Below are the code and all the weights of a small trained network. Each question names an input and a target symbol and asks about switching units off, where a switched-off unit gives its printed mean instead of its output.

import numpy as np


def w(rows, s, z=0):
    codes = np.array(rows[::2]) - 128.0
    scale = np.full(codes.shape[1], s)
    scale[-1] = z or s
    return codes * scale


def f(y):
    return y / 2 * (1 + np.tanh(0.7978845608 * (y + 0.044715 * y**3)))


def softmax(a):
    e = np.exp(a - a.max(-1, keepdims=True))
    return e / e.sum(-1, keepdims=True)


def log_softmax(a):
    a = a - a.max(-1, keepdims=True)
    return a - np.log(np.exp(a).sum(-1, keepdims=True))


def net(x, mask):
    ids = ['βγεζθφω'.index(c) for c in x.split()]
    T = len(ids)
    res = E[ids] + P[:T]
    u = 0
    for l in range(2):
        q, k, v = (res @ M[l].T for M in (Q, K, V))
        z = softmax(np.where(np.tri(T) > 0, q @ k.T / 4**0.5, -1e9)) @ v
        res = res + np.where(mask[u], z, O[l][:, -1]) @ O[l][:, :-1]
        u += 1
        y = f(res @ A[l][:, :-1].T + A[l][:, -1])
        res = res + np.where(mask[u : u + 8], y, B[l][:, -1]) @ B[l][:, :-1]
        u += 8
    return log_softmax(res[-1] @ U[:, :-1].T + U[:, -1])


Q, K, V, O, A, B = {}, {}, {}, {}, {}, {}
E = w([
[112,162,197,101],'β',
[120,190,204,97],'γ',
[97,173,190,133],'ε',
[80,136,181,136],'ζ',
[61,136,168,195],'θ',
[75,161,152,254],'φ',
[164,200,105,158],'ω',
],0.0081)
P = w([
[67,126,178,104],'0',
[136,70,120,151],'1',
[246,203,137,91],'2',
[78,56,47,99],'3',
[149,57,147,204],'4',
[172,211,111,164],'5',
[75,114,46,79],'6',
[132,52,198,171],'7',
[157,243,84,184],'8',
[60,164,37,83],'9',
[99,32,240,152],'10',
],0.011)
Q[0] = w([
[66,185,146,140],'L0H1',
[61,123,250,115],'L0H1',
[134,122,172,149],'L0H1',
[97,95,199,162],'L0H1',
],0.022)
K[0] = w([
[55,164,140,107],'L0H1',
[38,251,51,153],'L0H1',
[126,153,29,116],'L0H1',
[136,189,42,104],'L0H1',
],0.015)
V[0] = w([
[128,251,69,159],'L0H1',
[190,105,203,13],'L0H1',
[94,200,31,134],'L0H1',
[152,231,58,2],'L0H1',
],0.0059)
O[0] = w([
[194,168,82,181,199],'L0H1',
[127,148,211,3,22],'L0H1',
[180,132,43,165,128],'L0H1',
[207,151,85,41,6],'L0H1',
],0.0058,0.0013)
A[0] = w([
[118,66,172,100,71],'L0N1',
[110,77,81,80,2],'L0N2',
[96,137,138,65,119],'L0N3',
[161,136,68,75,64],'L0N4',
[79,128,62,192,157],'L0N5',
[167,160,9,141,112],'L0N6',
[63,152,30,87,126],'L0N7',
[148,173,94,75,20],'L0N8',
],0.012,0.0038)
B[0] = w([
[53,119,86,144,127],'L0N1',
[95,248,138,138,111],'L0N2',
[155,103,99,71,149],'L0N3',
[68,139,108,212,104],'L0N4',
[153,139,145,81,254],'L0N5',
[93,111,153,86,135],'L0N6',
[93,84,81,188,184],'L0N7',
[153,92,216,182,112],'L0N8',
],0.016,0.0045)
Q[1] = w([
[91,131,201,20],'L1H1',
[116,80,182,114],'L1H1',
[128,150,12,75],'L1H1',
[2,103,133,106],'L1H1',
],0.017)
K[1] = w([
[104,175,52,89],'L1H1',
[94,94,101,164],'L1H1',
[145,148,184,19],'L1H1',
[5,144,199,132],'L1H1',
],0.02)
V[1] = w([
[113,64,51,5],'L1H1',
[174,154,154,53],'L1H1',
[216,224,136,75],'L1H1',
[134,119,45,63],'L1H1',
],0.011)
O[1] = w([
[120,170,16,120,181],'L1H1',
[195,123,99,77,252],'L1H1',
[247,138,152,82,160],'L1H1',
[149,175,88,138,72],'L1H1',
],0.013,0.003)
A[1] = w([
[71,130,131,155,7],'L1N1',
[187,84,129,112,12],'L1N2',
[151,9,94,89,199],'L1N3',
[138,65,169,95,92],'L1N4',
[208,41,100,84,127],'L1N5',
[174,127,104,79,8],'L1N6',
[109,120,159,213,60],'L1N7',
[157,180,93,155,1],'L1N8',
],0.015,0.0056)
B[1] = w([
[196,172,127,206,167],'L1N1',
[6,106,116,75,181],'L1N2',
[137,76,154,88,214],'L1N3',
[125,230,98,124,219],'L1N4',
[214,102,101,204,245],'L1N5',
[60,186,176,160,202],'L1N6',
[92,48,134,59,182],'L1N7',
[91,174,214,116,171],'L1N8',
],0.017,0.013)
U = w([
[107,222,128,110,4],'β',
[169,235,200,171,120],'γ',
[144,185,58,89,198],'ε',
[134,191,93,180,59],'ζ',
[113,141,197,204,38],'θ',
[160,184,224,77,187],'φ',
[255,174,155,136,244],'ω',
],0.0063,0.0037)

Each question gives the input, a string of symbols that net reads in full, and the target symbol t.
The units are the heads (4 rows each of Q, K, V and O) and the neurons (one row each of A and B). Each row of codes is followed by its name. A weight is (code - 128) times the scale printed after its matrix; where a second scale follows, it is the last column's (O, A, B and U).
mask holds one flag per unit, layer by layer, with each layer's heads first. A switched-off unit (its flag False) gives its mean, the last column of its rows in O or B, instead of its output. The means were averaged over made-up inputs and are rounded, as every weight is.
A unit's drop is (log p(t) with every unit on - log p(t) with that unit switched off) / (log p(t) with every unit on - log p(t) with every unit switched off).
The circuit of an input: a set's keep is (log p(t) with only the set's units on - log p(t) with every unit switched off) / (log p(t) with every unit on - log p(t) with every unit switched off). Starting from the 12 units with the biggest drops (on a tie, the unit counted first), units are removed one at a time, each time the one whose removal leaves the highest keep (on an exact tie, the one counted first), for as long as the keep stays at least 0.8.
units of the circuit, in order: the units of the circuit, biggest drop first
most important unit: the unit with the biggest drop
top k neurons: the k neurons with the biggest drops, biggest first
top k neurons in layer l: the k neurons of layer l with the biggest drops, biggest first
input ζ θ γ, target γ: units of the circuit, in order	L1N6; L1N5; L1N2; L1H1
input ε β φ ε γ γ ζ γ, target ζ: units of the circuit, in order	L0N7; L1H1
input θ γ θ φ θ γ θ, target θ: most important unit	L0N7
input ε ω ε θ β θ φ, target ε: top 3 neurons	L0N5; L0N3; L0N1
input ε ζ φ β, target ε: units of the circuit, in order	L0N3; L1H1; L0H1
input ε θ ε ω γ β β, target ε: units of the circuit, in order	L0N3; L1H1
input φ ε ω ε ε ω φ ε, target ω: units of the circuit, in order	L0H1; L1N6
input φ ω ω ζ, target φ: top 4 neurons	L0N7; L1N5; L1N3; L0N3
input ζ γ φ ζ ω φ γ ζ, target φ: units of the circuit, in order	L1H1; L1N5; L1N7
input θ γ β θ θ β ε ε φ β, target θ: units of the circuit, in order	L0N7; L1H1; L0H1
input ζ ε ε γ γ ε γ γ φ φ, target ζ: top 2 neurons	L0N1; L0N7
input ω ω ω φ ζ ε ω β, target ω: units of the circuit, in order	L0H1; L1N5
input φ ζ ω ε β ε ζ ζ ε θ β, target θ: units of the circuit, in order	L1H1; L0N1
input ζ ε ε φ θ β θ ε, target θ: units of the circuit, in order	L1H1
input γ ω γ ω γ φ ω, target γ: units of the circuit, in order	L1H1; L1N6
input θ β ε φ γ φ ε ω φ ω ζ, target ω: units of the circuit, in order	L0H1; L1N5
input ε β ω ζ, target ε: units of the circuit, in order	L0N3; L1H1; L0H1
input ζ β γ ω γ, target ω: units of the circuit, in order	L0H1; L1N5; L1N6
input β ζ ω ε φ θ ω γ ω θ, target β: top 3 neurons	L0N1; L0N3; L1N8
input φ ω ζ θ ζ ζ θ ε ω φ, target φ: most important unit	L0N5
input φ γ ε ε, target φ: units of the circuit, in order	L0N7; L1H1; L1N5; L1N3
input θ γ φ φ, target θ: top 3 neurons in layer 1	L1N4; L1N1; L1N7
input γ θ β γ, target γ: top 3 neurons	L0N3; L1N6; L1N8
input φ γ ζ θ γ φ ω ε φ ω, target φ: top 4 neurons	L0N7; L1N5; L1N3; L0N5
input γ ζ θ β, target γ: top 4 neurons	L0N3; L1N8; L1N6; L0N7
input γ ζ ε φ, target γ: top 4 neurons	L0N3; L1N8; L1N6; L0N7
input φ ω γ ω ε φ β, target φ: top 4 neurons	L0N7; L0N5; L1N3; L1N5
input ω θ ζ ε γ θ φ, target ω: most important unit	L0N7
input β γ θ β, target β: top 2 neurons	L0N1; L0N3
input γ θ γ ζ φ ω ε, target γ: top 3 neurons	L0N3; L1N8; L1N6
